Below is a small trained network, with its code and all its weights. Each question gives an input and a target symbol and asks what happens when units are switched off, that is, made to give their printed mean instead of their output.

import numpy as np


def w(rows, s, z=0):
    codes = np.array(rows[::2]) - 128.0
    scale = np.full(codes.shape[1], s)
    scale[-1] = z or s
    return codes * scale


def softmax(a):
    e = np.exp(a - a.max(-1, keepdims=True))
    return e / e.sum(-1, keepdims=True)


def log_softmax(a):
    a = a - a.max(-1, keepdims=True)
    return a - np.log(np.exp(a).sum(-1, keepdims=True))


def net(x, mask):
    ids = ['ΓΔΣζθω'.index(c) for c in x.split()]
    T = len(ids)
    res = E[ids] + P[:T]
    u = 0
    for l in range(3):
        r = res
        for j in range(2):
            rows = slice(3 * j, 3 * j + 3)
            q, k, v = (r @ M[l][rows].T for M in (Q, K, V))
            z = softmax(np.where(np.tri(T) > 0, q @ k.T / 3**0.5, -1e9)) @ v
            o = O[l][rows]
            res = res + np.where(mask[u + j], z, o[:, -1]) @ o[:, :-1]
        u += 2
    return log_softmax(res[-1] @ U[:, :-1].T + U[:, -1])


Q, K, V, O = {}, {}, {}, {}
E = w([
[118,103,183,176],'Γ',
[108,2,166,139],'Δ',
[86,78,65,231],'Σ',
[104,210,32,200],'ζ',
[57,73,161,224],'θ',
[210,42,147,81],'ω',
],0.0096)
P = w([
[165,112,138,213],'0',
[55,43,55,33],'1',
[206,152,149,200],'2',
[83,218,113,85],'3',
[224,152,190,216],'4',
[53,201,112,99],'5',
[253,135,193,214],'6',
[86,213,22,98],'7',
[255,124,204,246],'8',
[70,188,38,103],'9',
],0.0079)
Q[0] = w([
[249,181,208,168],'0.h1',
[190,40,172,127],'0.h1',
[30,115,203,114],'0.h1',
[89,104,101,163],'0.h2',
[124,173,145,82],'0.h2',
[92,182,159,176],'0.h2',
],0.011)
K[0] = w([
[151,61,58,169],'0.h1',
[226,143,253,156],'0.h1',
[87,67,87,38],'0.h1',
[222,35,130,207],'0.h2',
[80,89,125,46],'0.h2',
[114,147,255,127],'0.h2',
],0.0088)
V[0] = w([
[204,173,113,170],'0.h1',
[129,191,91,146],'0.h1',
[95,108,73,21],'0.h1',
[39,114,183,85],'0.h2',
[39,116,171,140],'0.h2',
[83,125,153,9],'0.h2',
],0.011)
O[0] = w([
[125,148,234,115,153],'0.h1',
[92,94,145,161,104],'0.h1',
[175,123,67,134,41],'0.h1',
[94,100,1,209,76],'0.h2',
[101,108,117,208,129],'0.h2',
[12,154,82,157,1],'0.h2',
],0.01,0.0069)
Q[1] = w([
[153,50,91,83],'1.h1',
[151,137,94,255],'1.h1',
[133,29,210,164],'1.h1',
[161,165,224,111],'1.h2',
[80,200,119,37],'1.h2',
[130,105,84,18],'1.h2',
],0.0084)
K[1] = w([
[190,153,208,83],'1.h1',
[77,134,116,213],'1.h1',
[175,100,126,255],'1.h1',
[36,97,103,81],'1.h2',
[225,191,246,61],'1.h2',
[182,153,166,48],'1.h2',
],0.0084)
V[1] = w([
[92,45,33,88],'1.h1',
[195,201,55,1],'1.h1',
[107,227,166,106],'1.h1',
[97,184,87,130],'1.h2',
[148,205,183,145],'1.h2',
[16,82,36,167],'1.h2',
],0.0088)
O[1] = w([
[171,49,198,114,3],'1.h1',
[102,133,254,199,68],'1.h1',
[69,105,165,205,120],'1.h1',
[153,209,137,144,61],'1.h2',
[50,137,167,176,115],'1.h2',
[168,178,65,156,40],'1.h2',
],0.0065,0.011)
Q[2] = w([
[156,143,68,121],'2.h1',
[163,50,199,198],'2.h1',
[244,96,177,80],'2.h1',
[185,106,20,216],'2.h2',
[35,159,19,141],'2.h2',
[3,122,103,172],'2.h2',
],0.0077)
K[2] = w([
[25,123,100,133],'2.h1',
[198,59,96,77],'2.h1',
[62,77,41,25],'2.h1',
[170,91,95,214],'2.h2',
[127,78,74,142],'2.h2',
[98,162,1,146],'2.h2',
],0.0086)
V[2] = w([
[233,30,196,211],'2.h1',
[121,83,254,228],'2.h1',
[252,60,140,66],'2.h1',
[171,44,197,6],'2.h2',
[74,226,150,182],'2.h2',
[17,104,136,131],'2.h2',
],0.0065)
O[2] = w([
[204,170,68,122,134],'2.h1',
[162,209,125,164,104],'2.h1',
[95,195,46,42,189],'2.h1',
[63,144,88,207,252],'2.h2',
[184,150,227,33,75],'2.h2',
[145,119,254,82,143],'2.h2',
],0.0089,0.013)
U = w([
[156,62,188,151,61],'Γ',
[255,215,108,85,254],'Δ',
[53,200,166,59,87],'Σ',
[216,147,196,80,161],'ζ',
[175,109,155,91,125],'θ',
[142,191,155,178,50],'ω',
],0.0071,0.0026)

Each question gives the input, a string of symbols that net reads in full, and the target symbol t.
The units are the heads (3 rows each of Q, K, V and O). Each row of codes is followed by its name. A weight is (code - 128) times the scale printed after its matrix; where a second scale follows, it is the last column's (O and U).
mask holds one flag per head, layer by layer. A switched-off head (its flag False) gives its mean, the last column of its rows in O, instead of its output. The means were averaged over made-up inputs and are rounded, as every weight is.
A unit's drop is (log p(t) with every unit on - log p(t) with that unit switched off) / (log p(t) with every unit on - log p(t) with every unit switched off).
The circuit of an input: a set's keep is (log p(t) with only the set's units on - log p(t) with every unit switched off) / (log p(t) with every unit on - log p(t) with every unit switched off). Starting from all 6 units, units are removed one at a time, each time the one whose removal leaves the highest keep (on an exact tie, the one counted first), for as long as the keep stays at least 0.8.
circuit, biggest first: the units of the circuit, biggest drop first
most important unit: the unit with the biggest drop
which heads matter: for each layer, one digit per head in row order, 1 if its drop is at least 0.15 and else 0, layers parted by /
drop when u is switched off: that unit's drop, to one decimal
input Γ ζ Γ θ ζ Γ, target Δ: most important unit : 0.h1
input Σ Δ θ ζ Γ, target Σ: circuit, biggest first : (2.h1, 0.h1)
input Σ ω Δ, target Σ: circuit, biggest first : (2.h1, 0.h2, 1.h1, 0.h1)
input ω Δ Δ ζ Γ ζ Σ Δ ω, target ω: circuit, biggest first : (0.h2, 2.h2, 1.h2)
input ω ω ζ Δ ζ ω Δ, target ω: which heads matter : 01 / 11 / 11
input Σ θ Δ ω Σ Δ ω θ ζ, target Σ: circuit, biggest first : (2.h1, 0.h1, 1.h1)
input Δ ζ ω θ Δ, target Δ: which heads matter : 01 / 11 / 01
input ζ ζ Σ, target ζ: which heads matter : 11 / 11 / 01
input Σ ω ζ ω Σ, target Σ: circuit, biggest first : (2.h1, 0.h2, 0.h1, 1.h1)
input Γ ω Δ θ Δ ζ Σ, target Γ: circuit, biggest first : (0.h2, 2.h1)
input Γ ω Δ θ Σ, target Γ: circuit, biggest first : (2.h1, 0.h2)
input Σ Δ Δ Δ Σ ζ ω, target Σ: circuit, biggest first : (2.h1, 0.h1, 1.h1)
input ω Σ Γ, target ω: circuit, biggest first : (2.h2, 1.h2, 0.h2)
input Δ θ Δ θ Δ, target Δ: which heads matter : 11 / 11 / 00
input ω ω ω Γ Γ ω ζ, target ω: most important unit : 0.h2
input Δ Σ Δ Σ ζ Γ ω ω θ, target Δ: which heads matter : 01 / 11 / 01
input Σ Σ Σ ζ θ ω ζ, target Σ: circuit, biggest first : (0.h1, 2.h1, 1.h1)
input Σ ω ω θ Σ ω Γ ω θ, target Σ: which heads matter : 11 / 10 / 10
input ω ω Σ ω ω Δ Δ, target ω: circuit, biggest first : (0.h2, 1.h2, 2.h2)
input θ Σ ζ ζ Σ, target θ: most important unit : 2.h1
input ω ζ ζ ω Σ θ ζ, target ω: which heads matter : 11 / 01 / 11
input Γ Δ ω, target Γ: circuit, biggest first : (2.h1, 1.h1, 0.h2)
input θ Δ ω Γ θ ω ζ Σ Γ, target θ: circuit, biggest first : (2.h1, 0.h2, 1.h1, 1.h2)
input Γ ω θ ζ Γ, target Γ: which heads matter : 11 / 10 / 10
input θ Δ ζ, target θ: which heads matter : 11 / 11 / 10
input Γ ω θ Δ ω ζ ω Σ ζ, target Γ: drop when 1.h2 is switched off : -0.1
